Below are the code and all the weights of a small trained network. Each question names an input and a class and asks about switching units off, where a switched-off unit gives its printed mean instead of its output.

import numpy as np


def w(rows, s, z=0):
    codes = np.array(rows[::2]) - 128.0
    scale = np.full(codes.shape[1], s)
    scale[-1] = z or s
    return codes * scale


def f(y):
    return y / 2 * (1 + np.tanh(0.7978845608 * (y + 0.044715 * y**3)))


def log_softmax(a):
    a = a - a.max(-1, keepdims=True)
    return a - np.log(np.exp(a).sum(-1, keepdims=True))


def net(x, mask):
    res = np.array(x, float).reshape(1, 7) / 4 @ E
    y = f(res @ A[0][:, :-1].T + A[0][:, -1])
    res = res + np.where(mask, y, B[0][:, -1]) @ B[0][:, :-1]
    return log_softmax(res[-1] @ U[:, :-1].T + U[:, -1])


A, B = {}, {}
E = w([
[241,155,100,197],'x0',
[161,136,196,110],'x1',
[9,211,198,61],'x2',
[183,107,77,1],'x3',
[70,46,14,146],'x4',
[165,57,195,125],'x5',
[189,182,103,129],'x6',
],0.0089)
A[0] = w([
[104,58,140,158,253],'N1',
[84,29,163,138,84],'N2',
[58,255,163,173,100],'N3',
[190,140,176,84,114],'N4',
[148,90,126,217,155],'N5',
[59,83,115,21,80],'N6',
],0.01,0.0029)
B[0] = w([
[111,3,155,169,188],'N1',
[83,88,117,131,184],'N2',
[75,233,117,200,254],'N3',
[188,131,156,136,190],'N4',
[146,45,134,158,197],'N5',
[116,123,109,61,219],'N6',
],0.012,0.01)
U = w([
[147,84,88,182,79],'0',
[126,161,63,124,254],'1',
[73,109,101,107,38],'2',
[125,162,99,47,93],'3',
[133,180,247,107,138],'4',
[81,197,122,158,117],'5',
[129,84,167,128,164],'6',
[218,147,61,130,114],'7',
],0.014,0.008)

Each question gives the input, the list of numbers given to net, and the class t.
The units are the neurons (one row each of A and B). Each row of codes is followed by its name. A weight is (code - 128) times the scale printed after its matrix; where a second scale follows, it is the last column's (A, B and U).
mask holds one flag per neuron, in row order. A switched-off neuron (its flag False) gives its mean, the last column of its row in B, instead of its output. The means were averaged over made-up inputs and are rounded, as every weight is.
A unit's drop is (log p(t) with every unit on - log p(t) with that unit switched off) / (log p(t) with every unit on - log p(t) with every unit switched off).
The circuit of an input: a set's keep is (log p(t) with only the set's units on - log p(t) with every unit switched off) / (log p(t) with every unit on - log p(t) with every unit switched off). Starting from all 6 units, units are removed one at a time, each time the one whose removal leaves the highest keep (on an exact tie, the one counted first), for as long as the keep stays at least 0.8.
circuit, biggest first: the units of the circuit, biggest drop first
k most important neurons: the k neurons with the biggest drops, biggest first
drop when u is switched off: that unit's drop, to one decimal
input [0,0,-3,3,-3,-2,-2], class 7: circuit, biggest first : (N3, N1, N2)
input [-4,6,5,8,1,2,-2], class 3: circuit, biggest first : (N6)
input [7,7,6,8,3,3,-7], class 3: circuit, biggest first : (N6, N1)
input [-3,3,-1,6,3,2,-1], class 3: circuit, biggest first : (N6, N5)
input [-1,-7,3,4,-2,5,3], class 3: circuit, biggest first : (N3, N1, N5)
input [-1,5,4,4,5,3,0], class 3: circuit, biggest first : (N6, N5)
input [6,-6,2,-6,-5,7,-2], class 0: 2 most important neurons : (N5, N6)
input [-5,-2,0,7,3,-3,5], class 3: circuit, biggest first : (N6, N3)
input [7,0,8,-7,-1,5,7], class 5: drop when N6 is switched off : 0.0
input [2,-3,1,8,1,2,0], class 3: drop when N5 is switched off : 0.2
input [-2,7,6,-8,4,5,8], class 5: drop when N3 is switched off : 0.5
